Here is a tiny trained network, its code and every weight. The questions are about switching its units off for an input and a class, where a switched-off unit gives its printed mean instead of its output.

import numpy as np


def w(rows, s, z=0):
    codes = np.array(rows[::2]) - 128.0
    scale = np.full(codes.shape[1], s)
    scale[-1] = z or s
    return codes * scale


def f(y):
    return y / 2 * (1 + np.tanh(0.7978845608 * (y + 0.044715 * y**3)))


def log_softmax(a):
    a = a - a.max(-1, keepdims=True)
    return a - np.log(np.exp(a).sum(-1, keepdims=True))


def net(x, mask):
    res = np.array(x, float).reshape(1, 7) / 4 @ E
    y = f(res @ A[0][:, :-1].T + A[0][:, -1])
    res = res + np.where(mask, y, B[0][:, -1]) @ B[0][:, :-1]
    return log_softmax(res[-1] @ U[:, :-1].T + U[:, -1])


A, B = {}, {}
E = w([
[138,124,128,121,127,111,148],'x0',
[134,124,130,123,127,115,138],'x1',
[193,63,136,29,121,193,94],'x2',
[172,112,253,158,96,167,173],'x3',
[113,140,130,134,126,149,96],'x4',
[247,194,138,135,200,101,90],'x5',
[144,111,125,125,133,107,162],'x6',
],0.014)
A[0] = w([
[181,72,111,27,118,191,106,183],'N1',
[160,147,144,106,126,153,139,61],'N2',
[92,128,189,139,78,154,149,144],'N3',
[72,113,101,76,121,120,124,156],'N4',
[117,199,111,178,163,64,110,200],'N5',
[153,149,182,103,190,112,110,109],'N6',
[66,147,139,194,103,120,124,253],'N7',
[134,164,111,116,231,76,94,158],'N8',
[151,148,62,116,205,120,104,101],'N9',
[125,99,125,212,89,130,171,178],'N10',
[103,106,168,102,70,171,157,79],'N11',
[132,65,149,39,71,213,156,67],'N12',
[193,149,253,188,183,137,115,72],'N13',
[137,142,86,181,199,88,121,197],'N14',
[99,87,235,137,52,187,172,175],'N15',
[68,101,16,91,97,101,121,242],'N16',
[174,168,185,140,155,149,147,80],'N17',
[29,85,58,81,133,119,137,220],'N18',
[164,93,119,8,141,204,128,175],'N19',
],0.013,0.0066)
B[0] = w([
[136,62,143,80,180,143,2,233],'N1',
[111,79,147,100,154,113,119,144],'N2',
[107,83,84,178,94,83,128,193],'N3',
[98,126,175,107,224,147,126,180],'N4',
[190,130,202,163,43,187,165,218],'N5',
[110,178,96,65,172,180,106,177],'N6',
[77,141,118,149,105,98,215,215],'N7',
[207,122,146,167,72,186,87,208],'N8',
[252,71,75,94,22,189,50,192],'N9',
[109,146,55,178,102,119,163,189],'N10',
[153,123,152,184,98,114,51,185],'N11',
[178,87,240,187,108,129,78,216],'N12',
[81,218,168,161,217,138,198,228],'N13',
[154,110,198,117,68,194,156,200],'N14',
[156,60,152,255,99,85,152,251],'N15',
[111,201,189,116,182,199,138,238],'N16',
[54,177,153,83,208,140,103,181],'N17',
[75,190,173,116,216,136,166,234],'N18',
[194,152,162,76,150,111,12,229],'N19',
],0.0097,0.02)
U = w([
[67,238,131,149,162,123,214,253],'0',
[160,108,166,182,55,107,102,182],'1',
[87,160,165,116,248,82,93,128],'2',
[163,126,49,44,98,134,73,1],'3',
[63,124,72,211,68,20,178,23],'4',
],0.012,0.004)

Each question gives the input, the list of numbers given to net, and the class t.
The units are the neurons (one row each of A and B). Each row of codes is followed by its name. A weight is (code - 128) times the scale printed after its matrix; where a second scale follows, it is the last column's (A, B and U).
mask holds one flag per neuron, in row order. A switched-off neuron (its flag False) gives its mean, the last column of its row in B, instead of its output. The means were averaged over made-up inputs and are rounded, as every weight is.
A unit's drop is (log p(t) with every unit on - log p(t) with that unit switched off) / (log p(t) with every unit on - log p(t) with every unit switched off).
The circuit of an input: a set's keep is (log p(t) with only the set's units on - log p(t) with every unit switched off) / (log p(t) with every unit on - log p(t) with every unit switched off). Starting from the 12 units with the biggest drops (on a tie, the unit counted first), units are removed one at a time, each time the one whose removal leaves the highest keep (on an exact tie, the one counted first), for as long as the keep stays at least 0.8.
circuit, biggest first: the units of the circuit, biggest drop first
top k neurons: the k neurons with the biggest drops, biggest first
drop of u: that unit's drop, to one decimal
input [-1,-4,0,-8,-1,1,4], class 1: top 3 neurons : (N9 N13 N8)
input [7,2,2,-8,1,8,8], class 3: circuit, biggest first : (N9)
input [3,-4,0,-2,2,-7,-3], class 0: top 2 neurons : (N1 N19)
input [3,0,1,3,-3,8,1], class 2: top 3 neurons : (N7 N17 N13)
input [-6,-1,-7,1,-5,0,2], class 4: top 2 neurons : (N16 N18)
input [-6,-1,-2,6,-4,1,1], class 0: top 2 neurons : (N13 N17)
input [-6,-6,0,-5,-4,1,6], class 1: top 2 neurons : (N13 N9)
input [-1,-4,-8,-7,-1,1,6], class 1: top 2 neurons : (N9 N5)
input [7,2,1,-2,4,5,-1], class 3: top 2 neurons : (N15 N12)
input [3,0,2,0,-2,-6,6], class 2: top 3 neurons : (N18 N5 N9)
input [-7,1,3,0,6,8,5], class 3: top 2 neurons : (N9 N18)
input [-4,-5,-6,4,-3,1,8], class 0: drop of N13 : 0.3
input [6,1,6,-5,7,3,5], class 3: drop of N13 : 0.0
input [-8,-7,-7,8,4,2,1], class 0: circuit, biggest first : (N13)
input [0,0,-1,1,7,-7,4], class 4: drop of N13 : 0.1
